Here is a tiny trained network, its code and every weight. The questions are about switching its units off for an input and a target symbol, where a switched-off unit gives its printed mean instead of its output.

import numpy as np


def w(rows, s, z=0):
    codes = np.array(rows[::2]) - 128.0
    scale = np.full(codes.shape[1], s)
    scale[-1] = z or s
    return codes * scale


def f(y):
    return np.maximum(y, 0)


def softmax(a):
    e = np.exp(a - a.max(-1, keepdims=True))
    return e / e.sum(-1, keepdims=True)


def log_softmax(a):
    a = a - a.max(-1, keepdims=True)
    return a - np.log(np.exp(a).sum(-1, keepdims=True))


def net(x, mask):
    ids = ['ΞΣαβγδεζηθλμτφψω'.index(c) for c in x.split()]
    T = len(ids)
    res = E[ids] + P[:T]
    q, k, v = (res @ M[0].T for M in (Q, K, V))
    z = softmax(np.where(np.tri(T) > 0, q @ k.T / 3**0.5, -1e9)) @ v
    res = res + np.where(mask[0], z, O[0][:, -1]) @ O[0][:, :-1]
    y = f(res @ A[0][:, :-1].T + A[0][:, -1])
    res = res + np.where(mask[1:17], y, B[0][:, -1]) @ B[0][:, :-1]
    return log_softmax(res[-1] @ U[:, :-1].T + U[:, -1])


Q, K, V, O, A, B = {}, {}, {}, {}, {}, {}
E = w([
[201,101,39,250],'Ξ',
[162,67,92,32],'Σ',
[119,145,116,94],'α',
[153,87,77,117],'β',
[87,180,106,114],'γ',
[156,114,95,130],'δ',
[117,152,121,83],'ε',
[116,152,119,84],'ζ',
[116,152,107,112],'η',
[100,174,134,58],'θ',
[214,216,96,143],'λ',
[115,158,126,71],'μ',
[171,101,95,133],'τ',
[122,54,64,91],'φ',
[235,90,100,50],'ψ',
[89,114,48,200],'ω',
],0.013)
P = w([
[129,179,2,95],'0',
[165,137,158,164],'1',
[136,124,135,144],'2',
[125,122,125,133],'3',
[114,127,123,120],'4',
[108,134,110,116],'5',
[109,131,111,110],'6',
[107,135,100,105],'7',
[101,140,95,89],'8',
[106,144,90,96],'9',
[102,146,82,87],'10',
[101,145,78,87],'11',
[103,145,75,86],'12',
[109,141,70,91],'13',
],0.0088)
Q[0] = w([
[141,91,79,121],'h0',
[151,187,9,87],'h0',
[90,103,217,186],'h0',
],0.014)
K[0] = w([
[112,192,86,129],'h0',
[152,162,2,123],'h0',
[119,87,234,150],'h0',
],0.0088)
V[0] = w([
[41,225,143,68],'h0',
[107,44,124,10],'h0',
[201,149,168,99],'h0',
],0.012)
O[0] = w([
[173,185,210,175,253],'h0',
[171,32,181,95,59],'h0',
[226,187,68,5,89],'h0',
],0.013,0.0038)
A[0] = w([
[81,118,157,117,128],'n0',
[181,116,101,186,132],'n1',
[160,155,91,170,129],'n2',
[132,180,79,149,121],'n3',
[117,125,137,125,89],'n4',
[25,63,202,164,255],'n5',
[242,83,102,210,123],'n6',
[66,51,136,135,198],'n7',
[174,73,114,138,219],'n8',
[139,157,72,67,141],'n9',
[152,187,102,174,188],'n10',
[205,108,225,91,205],'n11',
[102,192,81,67,144],'n12',
[119,93,254,161,137],'n13',
[73,154,115,118,174],'n14',
[196,170,171,46,132],'n15',
],0.0087,0.0033)
B[0] = w([
[126,76,119,141,141],'n0',
[62,106,143,110,167],'n1',
[105,128,127,110,193],'n2',
[110,115,159,86,217],'n3',
[134,140,130,136,128],'n4',
[125,2,148,159,191],'n5',
[65,119,111,96,174],'n6',
[175,122,173,171,159],'n7',
[107,125,141,81,155],'n8',
[172,77,134,105,190],'n9',
[97,166,151,100,255],'n10',
[214,149,75,142,183],'n11',
[127,80,133,81,219],'n12',
[175,85,152,156,174],'n13',
[130,95,166,135,191],'n14',
[166,145,84,139,193],'n15',
],0.0088,0.0074)
U = w([
[2,83,116,84,150],'Ξ',
[189,62,131,89,81],'Σ',
[146,152,94,130,48],'α',
[139,77,110,128,180],'β',
[86,209,224,172,202],'γ',
[131,111,83,117,50],'δ',
[155,166,57,159,95],'ε',
[152,153,89,142,43],'ζ',
[111,172,132,139,203],'η',
[186,180,91,149,106],'θ',
[99,204,135,3,172],'λ',
[172,169,49,160,126],'μ',
[134,106,73,108,3],'τ',
[157,25,156,119,206],'φ',
[193,84,72,97,142],'ψ',
[61,77,161,185,34],'ω',
],0.0072,0.0035)

Each question gives the input, a string of symbols that net reads in full, and the target symbol t.
The units are the heads (3 rows each of Q, K, V and O) and the neurons (one row each of A and B). Each row of codes is followed by its name. A weight is (code - 128) times the scale printed after its matrix; where a second scale follows, it is the last column's (O, A, B and U).
mask holds one flag per unit, heads first, then neurons. A switched-off unit (its flag False) gives its mean, the last column of its rows in O or B, instead of its output. The means were averaged over made-up inputs and are rounded, as every weight is.
A unit's drop is (log p(t) with every unit on - log p(t) with that unit switched off) / (log p(t) with every unit on - log p(t) with every unit switched off).
The circuit of an input: a set's keep is (log p(t) with only the set's units on - log p(t) with every unit switched off) / (log p(t) with every unit on - log p(t) with every unit switched off). Starting from the 12 units with the biggest drops (on a tie, the unit counted first), units are removed one at a time, each time the one whose removal leaves the highest keep (on an exact tie, the one counted first), for as long as the keep stays at least 0.8.
units of the circuit, in order: the units of the circuit, biggest drop first
unit that matters most: the unit with the biggest drop
drop of u: that unit's drop, to one decimal
input λ γ Σ α α, target λ: units of the circuit, in order	[h0; n5]
input φ μ ω η θ λ γ α, target φ: units of the circuit, in order	[h0; n5]
input λ μ λ γ θ γ λ φ β η, target λ: units of the circuit, in order	[h0; n5; n3]
input Ξ γ θ μ θ η φ ε λ α γ, target Ξ: units of the circuit, in order	[h0]
input λ ε Ξ ω β, target λ: units of the circuit, in order	[h0; n5; n3]
input λ η λ λ α φ ζ ψ γ ζ, target λ: units of the circuit, in order	[h0; n5]
input ψ γ θ, target ψ: units of the circuit, in order	[h0; n11; n15]
input λ θ δ γ τ φ γ, target λ: units of the circuit, in order	[h0; n5; n12]
input λ ε γ λ λ θ, target λ: units of the circuit, in order	[h0; n12]
input η δ μ β λ Ξ γ γ α γ α γ Ξ λ, target λ: drop of n5	0.2
input γ γ ω γ η λ γ γ η τ γ α, target γ: drop of n6	0.0
input λ φ δ, target λ: drop of n3	0.1
input λ γ γ φ ε, target λ: drop of h0	1.3
input Ξ γ θ γ η γ λ δ λ λ γ λ, target λ: unit that matters most	n5
